[  -6  -12  -25  -98 -116  -82] = J_881
[ 54 -53 -20 -75 -40 -54] = J_90
[  9  -8   9 -17  -9  -4] = J_233
[-37   5  -7  22 -12 -12] = J_967
[-30  12   1  34   7   8] = J_493
[ 23 -17  23  -5  22  20] = J_724
after: [-116] -> [-82]
at: [-20 -75] -> J_90, 3
present: [-116  -82] -> yes
present: [34  7] -> yes

[ 37  65 -57  78  62 -54 -31   0 -35  13  48 -49  67 -60  66  75  27 101
  27  76] = J_542
[ -75   59  -21  -86  -18   55  -74  -39   -4  -32   59  -66  -26   50
   59   15    9   58   48 -108] = J_664
[ -8 -62  23 -26 -57 -14  74 -19 -25 -41 -43  78 -41 -22 -62 -25  87 -65
 -34   0] = J_598
[-80 -11  58 -93 -51  72 -73  29  57   5  13 -62 -61  70   1 -74 -67 -41
  35 -86] = J_925
[-51  -3 -29 -54 -42  53  30 -49 -51 -46  33  17 -43  17  28  29  72  22
  37 -44] = J_124
[ -38   46   27  -34   22   51  -92   23   60   30   49  -75    5   46
   40  -44 -105   16   50  -55] = J_417
[-59  52 -25 -74 -32  68 -38 -59 -30 -49  59 -47 -45  63  61  37  20  61
  63 -65] = J_353
[  11  -85   78    5  -25   -4    2   50   63   34  -69   21  -30   24
  -81  -68  -45 -118  -55    0] = J_731
[-40 -28  -3 -43 -48  21  26 -20 -20 -38   4  19 -42  12 -13   9  77  -7
  -4 -21] = J_772
at: [ 21 -30] -> J_731, 12
at: [-14  74 -19 -25] -> J_598, 6
chg J_124: [-51  -3 -29 -54 -42  53  30 -49 -52 -46  33  17 -43  17  28  29  72  22
  37 -44] -> 9, [-51]

[-70  57  87 -42 -18  -1  65 -23  58  -5  -5  76  84  68  21 -90  81  22] : J_923
[ -84  -81  -74    7   23   65   44   14   52   78 -108  101   13   44
   63   14  -72   12] : J_131
[  46  -12  -22   33   21  -19 -104   96  -58  -22   -7   57  -72  -86
  -82   -5  -20  -35] : J_978
[  84   37 -105  -34   85  103   90   86    1   79   27  -87   59   44
  -16   -2   20   16] : J_35
[  67   13  -51   18  -65  -50  -56  -63  -35   11  -96   56   85  -34
 -102  -66    9  -42] : J_432
[ 87 -59 -76 -39 -77  53 -74 -63  36 101 -87  57 -56  47  90  51   7  76] : J_394
[-76  41 -56 103 -29 -29 102 -55  23 -25 -30  66 -25  26  30 -80  -2  23] : J_563
[ 46  20  95 -85  29  36   1 -84  36  69  48 -24   1 -61  12   0  33  89] : J_764
[-59 -43 -30 -73 -21  64  20 -39  -6 -46 -92   0  48  44  48 -52 -87 -66] : J_768
[  44   32   89  -68  -66   33  -37 -109  -86  105  -64   65  -51   70
  -37   -5  100  -42] : J_160
[  84   37 -105  -34   85  103   90   86    1   79   27  -87   59   44
  -16   -2  -60   16] : J_380
[  -3   36 -109  -22  103   90  -23  -36   78   54   -5   43  -47  -86
  -12   78  -49   66] : J_448
asked: [-76  41 -56 103 -29 -29 102 -55  23 -25 -30  66 -25  26  30 -80  -2  23] -> J_563
chg J_160: [  44   32   89  -68  -66   33  -37 -109  -85  105  -64   65  -51   70
  -37   -5  100  -42] -> 9, [-86]
chg J_768: [-58 -43 -30 -73 -21  64  20 -39  -6 -46 -92   0  48  44  48 -52 -87 -66] -> 1, [-59]

[ -9  71 -83  87  29 -96  24 -37  84 -40 -20 -80  10  69 -43  37  13 -45
   3   1 -38 -30  62 -15 -43 -23 -35  56 -24 -36] = J_625
[-33 -40  61 -47   3  49 -11 -20 -37 -20 -45  58  57 -39  24  29 -49  15
  64 -65 -24  56 -53  12  58   0  28 -40 -39  67] = J_52
[ 35  69 -61  72 -28 -67 -26   5  75 -34 -29 -60  37  67  11 -32 -28   9
 -29 -30 -30  22  18 -45 -48 -49  28   5 -21  -1] = J_218
[ -4 -64  58 -81 -32  60 -37  31 -73  19  -5  54  13 -64  45 -22 -39  41
  19 -29  18  44 -78   2  33   9  36 -72   4  48] = J_835
[ 32  36 -26  38 -38 -31 -36  -1  37 -35 -42 -28  60  38  24 -34 -49  17
 -19 -55 -31  53 -18 -42 -22 -39  36 -22 -34  34] = J_214
[-86 -28  36 -17  95  23  52 -60 -11 -25 -19  33   7 -25 -59 112  16 -64
  71   4 -26 -12  38  46  47  31 -59  50 -30  13] = J_392
after: [-61] -> [72]
chg J_392: [-86 -28  36 -17  95  23  52 -60 -11 -25 -19  33   7 -24 -59 112  16 -64
  71   4 -26 -12  38  46  47  31 -59  50 -30  13] -> 14, [-25]

[ 45 -35  -8  -3 -47  73] = J_941
[-34  -8  -3 -35  -8 -60] = J_876
[ -2  53  48 -35  -8  -3] = J_851
[-37  48  48 -23 -47  73] = J_190
[-22   5  42  -9  14 -46] = J_924
present: [42 -9] -> yes
chg J_190: [-38  48  48 -23 -47  73] -> 1, [-37]
chg J_924: [-21   5  42  -9  14 -46] -> 1, [-22]
at: [ 48 -35  -8  -3] -> J_851, 3
asked: [ -2  53  48 -35  -8  -3] -> J_851

[ 2 -5  0  0  5 -2 -2  3  2 -4  0  1 -3  4 -2  2 -2] -> J_54
[-44  -2  66   0  31   6 -16  25  47 -27 -17 -16 -36 -18 -19   3   9] -> J_491
[  0  33 -14 -26  17   2   1 -38   3  47 -24  -4 -20  -6 -19 -27 -16] -> J_66
[ 42  47 -79 -53  21  -9  10 -83 -21 102 -33 103 -24  13 -29 -48 -40] -> J_626
[-19   2  27   3   7   3  -4   9  -2 -10  -5  -7  -9  -9  -4   1   6] -> J_86
[  9   3 -18  31 -61  10  18   3 -42  -8  32   3  61  -8 104  13  16] -> J_846
[ -6  -2  11  -9  61  -2 -15   1   2  -1  -9  -1 -19   1 -14  -4  -4] -> J_860
[-28  -1  38  23 -15  11  -1  23   9 -31   8  -9  12 -17  14  13  19] -> J_525
[-53  29  60  28 -35  25   7  12   8 -19   3 -23  28 -44  24   3  29] -> J_347
present: [-43  24   3  29] -> no
after: [24] -> [3]
chg J_54: [ 2 -5  0  0  5 -1 -2  3  2 -4  0  1 -3  4 -2  2 -2] -> 6, [-2]

